a =
[[-20.6  -9.7  16.8  -3.6   9.5  25.2 -48.8  23.0 -33.7  -1.8   0.0  37.0]
 [ 21.6   8.6  12.3  36.1 -17.9 -18.1   0.4  10.8  -0.8  72.1 -22.6 -13.9]
 [ 50.1   3.2 -15.6  33.1 -41.7  31.3 -32.6 -23.6  31.8   3.8  20.7  -9.7]
 [ 16.0  -7.8  -4.4 -25.9 -10.3  -0.1 -16.7  20.0  32.9   4.9  11.9   4.2]
 [-19.0  33.7 -15.5 -31.0 -26.0  19.1   2.7  28.4 -30.4  19.0  -0.9  14.1]
 [  1.9  14.4   4.7  14.8  21.4  43.0   7.7 -11.8  -1.6  -4.5 -19.0 -29.7]
 [-11.2  -8.5  14.1  28.0 -27.7  30.2   0.8   6.4 -23.1 -14.2 -24.4 -58.4]
 [-22.9  20.0  12.3  16.9   0.2  -2.3  13.5   4.4 -19.0  -9.5 -20.0 -15.9]
 [-24.3  51.4  23.8   7.8 -26.9  -9.7 -16.4  -2.5  20.5  -6.1  -7.2  34.5]
 [ 63.1  23.9  14.5 -25.2  12.2 -16.5  55.2   2.0  -5.0  23.7  21.2  25.0]
 [-13.2 -24.4   3.3  12.7 -34.9  11.5 -31.2  -1.8 -10.0  15.1  10.2 -13.6]
 [-25.8  -5.8   3.6 -15.5  16.3   1.0  -4.2 -11.8   5.8 -11.1  -6.4 -30.5]
 [  0.4 -22.4  10.4   9.7  -4.6 -15.9   2.6   6.7   5.0 -23.0  35.8
   16.1]]
Which number is the entry just left of 32.9?
Answer: 20.0
Which number is the entry just left of -29.7?
Answer: -19.0
Which number is the entry just left of 55.2?
Answer: -16.5
The entry just left of 33.1 is -15.6
Which number is the entry just left of the smallest entry?
Answer: -24.4
The entry just left of -25.2 is 14.5
The entry just right of 14.5: -25.2
Which number is the entry just left of 10.2?
Answer: 15.1
The entry just right of 51.4 -> 23.8
The entry just left of the largest entry is -0.8
The entry just left of 14.5: 23.9

Read these off the matrix that follows. Counting starts at 1.
1) Report the entry directly below 83.8.
2) Report the entry directly below -114.2.
3) Report the bottom-right entry.
4) Report the smallest entry.
5) Report the entry directly above the largest entry.
6) Report the entry at row 2, column 1.
7) Report the largest entry.
8) Report the entry directly below -2.8.
array([[ -93.3, -161.0, -235.5, -146.9, -139.5, -161.5],
       [-238.1,  -25.2,  107.0,  -57.6,   60.4,  152.0],
       [-105.0, -221.9, -114.2, -239.2, -207.7, -127.4],
       [-144.6, -205.6,  -91.9, -225.3, -189.0,  -82.2],
       [ -24.7,   37.6,   -2.8,  111.2,  106.1,   40.5],
       [ -96.0, -160.7, -220.5, -130.3, -135.4, -150.6],
       [ 142.7, -144.4,  -64.3,  111.4,   43.1, -129.1],
       [-221.7,  -28.3,   83.8,  -66.6,   40.3,  128.7],
       [  13.5,  -44.1, -151.0,  -72.5, -137.1, -166.1]])
1) -151.0
2) -91.9
3) -166.1
4) -239.2
5) -161.5
6) -238.1
7) 152.0
8) -220.5

arr =
[[19.2  7.1 32.6 58.1 20.5 44.3]
 [44.7 28.5 27.7 49.2 37.2 44.3]]
The last entry in the row that holds the smallest entry: 44.3
The bottom entry of the column that holds the smallest entry -> 28.5
The entry just left of 37.2: 49.2
The entry in the bottom-left corner is 44.7
The entry just right of 28.5 is 27.7
The top-left entry -> 19.2
The third smallest entry is 20.5
The last entry, reading row by row is 44.3

[[ 42.7 -75.2  -7.0  38.7  23.9   9.2   1.8  21.2 -73.9 -14.6   9.6 -15.8
   28.1  19.4  -9.1 -14.4]
 [ 38.3 -27.9 -25.5  38.2  -6.0 -15.5 -21.5 -11.8   4.7 -30.4 -19.9 -36.6
    1.1 -12.5 -30.7 -33.7]
 [-49.6  52.5  24.3 -52.6  14.5  18.1  20.1  16.7 -15.0  27.8  18.0  31.2
   14.2  17.7  28.2  28.6]]
Find the second smallest entry.
Answer: -73.9
The entry just right of 14.5 -> 18.1
The entry just left of -19.9 is -30.4
Find the entry just left of the largest entry.
Answer: -49.6
The second largest entry: 42.7
The entry just right of the smallest entry: -7.0
Find the entry just right of 31.2.
Answer: 14.2
Find the entry just left of 28.2.
Answer: 17.7
The entry just left of -73.9 -> 21.2
Find the minimum.
Answer: -75.2
The entry just right of -52.6 -> 14.5
The entry just left of 9.2 -> 23.9
Find the entry just left of -9.1.
Answer: 19.4
Find the third largest entry.
Answer: 38.7
